Below is a small trained network, with its code and all its weights. Each question gives an input and a class and asks what happens when units are switched off, that is, made to give their printed mean instead of their output.

import numpy as np


def w(rows, s, z=0):
    codes = np.array(rows[::2]) - 128.0
    scale = np.full(codes.shape[1], s)
    scale[-1] = z or s
    return codes * scale


def f(y):
    return np.maximum(y, 0)


def log_softmax(a):
    a = a - a.max(-1, keepdims=True)
    return a - np.log(np.exp(a).sum(-1, keepdims=True))


def net(x, mask):
    res = np.array(x, float).reshape(1, 7) / 4 @ E
    y = f(res @ A[0][:, :-1].T + A[0][:, -1])
    res = res + np.where(mask, y, B[0][:, -1]) @ B[0][:, :-1]
    return log_softmax(res[-1] @ U[:, :-1].T + U[:, -1])


A, B = {}, {}
E = w([
[65,157,83,112,209,129],'x0',
[127,133,127,133,127,123],'x1',
[118,150,132,6,115,40],'x2',
[126,128,129,128,126,127],'x3',
[115,249,174,130,115,157],'x4',
[99,87,223,143,171,111],'x5',
[115,143,119,158,119,97],'x6',
],0.011)
A[0] = w([
[112,103,110,89,108,83,97],'neuron 1',
[96,92,115,199,121,139,118],'neuron 2',
[112,85,87,103,107,157,86],'neuron 3',
[137,165,42,108,61,171,104],'neuron 4',
[123,76,96,119,145,131,47],'neuron 5',
[84,155,82,116,220,146,146],'neuron 6',
[92,140,245,128,178,143,87],'neuron 7',
[154,94,129,163,122,166,126],'neuron 8',
[201,126,171,123,115,91,133],'neuron 9',
[111,153,163,46,88,123,145],'neuron 10',
[113,150,156,164,123,221,93],'neuron 11',
[144,152,61,99,111,154,43],'neuron 12',
[86,83,209,143,169,79,140],'neuron 13',
[59,131,102,119,171,137,29],'neuron 14',
[138,61,79,128,126,92,78],'neuron 15',
[122,140,135,82,128,88,3],'neuron 16',
[140,122,138,147,178,167,225],'neuron 17',
[156,9,101,138,141,106,139],'neuron 18',
[162,153,53,129,125,150,105],'neuron 19',
[26,140,113,110,194,89,149],'neuron 20',
[185,65,144,120,73,120,110],'neuron 21',
[154,150,181,143,47,127,193],'neuron 22',
[137,112,154,80,132,89,95],'neuron 23',
[124,218,179,109,102,183,98],'neuron 24',
[93,99,163,144,141,133,89],'neuron 25',
[114,134,100,80,93,56,44],'neuron 26',
[137,168,140,55,129,82,60],'neuron 27',
[133,124,84,212,113,196,39],'neuron 28',
],0.012,0.0072)
B[0] = w([
[76,96,123,119,130,148,183],'neuron 1',
[106,98,133,117,102,148,201],'neuron 2',
[117,144,140,127,147,95,160],'neuron 3',
[157,106,226,99,89,83,230],'neuron 4',
[117,151,154,153,197,131,160],'neuron 5',
[213,121,69,128,115,172,241],'neuron 6',
[164,116,181,98,113,104,231],'neuron 7',
[81,111,101,105,118,131,193],'neuron 8',
[145,118,76,165,112,175,192],'neuron 9',
[62,127,105,152,95,137,228],'neuron 10',
[74,124,111,128,120,130,213],'neuron 11',
[145,103,185,101,131,153,174],'neuron 12',
[160,120,158,109,77,108,239],'neuron 13',
[177,108,121,185,138,197,166],'neuron 14',
[129,204,158,181,211,108,195],'neuron 15',
[109,71,140,153,132,150,156],'neuron 16',
[79,114,91,62,80,103,228],'neuron 17',
[121,209,142,138,180,100,254],'neuron 18',
[150,48,190,113,93,75,195],'neuron 19',
[157,139,93,129,106,145,247],'neuron 20',
[164,136,79,150,139,152,203],'neuron 21',
[180,141,45,110,149,157,245],'neuron 22',
[91,91,107,158,100,158,179],'neuron 23',
[116,206,131,211,254,78,241],'neuron 24',
[149,130,174,108,93,122,167],'neuron 25',
[109,79,148,164,117,158,196],'neuron 26',
[83,104,143,165,128,158,207],'neuron 27',
[77,101,147,136,114,156,212],'neuron 28',
],0.0098,0.0093)
U = w([
[6,92,127,130,101,180,84],'0',
[107,166,155,151,215,113,91],'1',
[205,112,66,132,107,202,87],'2',
[165,97,225,98,73,100,95],'3',
[96,130,87,87,106,122,248],'4',
],0.013,0.016)

Each question gives the input, the list of numbers given to net, and the class t.
The units are the neurons (one row each of A and B). Each row of codes is followed by its name. A weight is (code - 128) times the scale printed after its matrix; where a second scale follows, it is the last column's (A, B and U).
mask holds one flag per neuron, in row order. A switched-off neuron (its flag False) gives its mean, the last column of its row in B, instead of its output. The means were averaged over made-up inputs and are rounded, as every weight is.
A unit's drop is (log p(t) with every unit on - log p(t) with that unit switched off) / (log p(t) with every unit on - log p(t) with every unit switched off).
The circuit of an input: a set's keep is (log p(t) with only the set's units on - log p(t) with every unit switched off) / (log p(t) with every unit on - log p(t) with every unit switched off). Starting from the 12 units with the biggest drops (on a tie, the unit counted first), units are removed one at a time, each time the one whose removal leaves the highest keep (on an exact tie, the one counted first), for as long as the keep stays at least 0.8.
circuit, biggest first: the units of the circuit, biggest drop first
most important unit: the unit with the biggest drop
top k neurons: the k neurons with the biggest drops, biggest first
drop when u is switched off: that unit's drop, to one decimal
input [-6,-5,4,7,2,0,8], class 2: most important unit => neuron 22
input [5,1,5,3,-1,-4,7], class 0: circuit, biggest first => (neuron 26; neuron 27)
input [-2,-7,8,-5,7,-3,-7], class 0: top 2 neurons => (neuron 10; neuron 27)
input [8,-1,-8,-1,4,-4,1], class 0: top 3 neurons => (neuron 28; neuron 11; neuron 22)
input [1,4,3,-6,-5,-6,5], class 3: top 2 neurons => (neuron 24; neuron 4)
input [-1,4,6,6,7,-5,-3], class 1: top 2 neurons => (neuron 24; neuron 17)
input [-7,-3,-7,-4,-1,4,5], class 0: top 4 neurons => (neuron 28; neuron 6; neuron 8; neuron 11)
input [4,-3,3,2,5,-1,0], class 1: top 3 neurons => (neuron 24; neuron 17; neuron 22)
input [-5,-1,4,0,-6,1,0], class 1: circuit, biggest first => (neuron 18; neuron 15)
input [-7,7,-4,0,-2,6,-7], class 2: top 2 neurons => (neuron 21; neuron 22)
input [6,3,-5,5,-7,-8,1], class 3: circuit, biggest first => (neuron 19; neuron 4)
input [-5,6,1,-8,-3,-6,3], class 3: top 4 neurons => (neuron 4; neuron 6; neuron 19; neuron 20)
input [6,1,-8,3,3,-8,-1], class 0: top 2 neurons => (neuron 28; neuron 11)
input [-3,5,-5,4,4,7,7], class 3: circuit, biggest first => (neuron 7)
input [8,0,2,3,-8,5,4], class 1: top 4 neurons => (neuron 18; neuron 15; neuron 5; neuron 22)
input [-2,4,6,5,-7,2,5], class 1: top 2 neurons => (neuron 15; neuron 18)
input [7,7,2,-6,6,-4,4], class 2: top 2 neurons => (neuron 6; neuron 20)
input [8,-6,8,7,6,2,-2], class 0: top 2 neurons => (neuron 10; neuron 27)
input [4,4,-2,2,3,-8,1], class 3: drop when neuron 4 is switched off => 0.2
input [-8,5,2,-5,3,0,7], class 2: drop when neuron 22 is switched off => 0.1
input [-4,4,-2,-5,0,3,3], class 2: circuit, biggest first => (neuron 22)
input [-7,7,6,-5,-8,-4,-6], class 1: drop when neuron 15 is switched off => 0.5
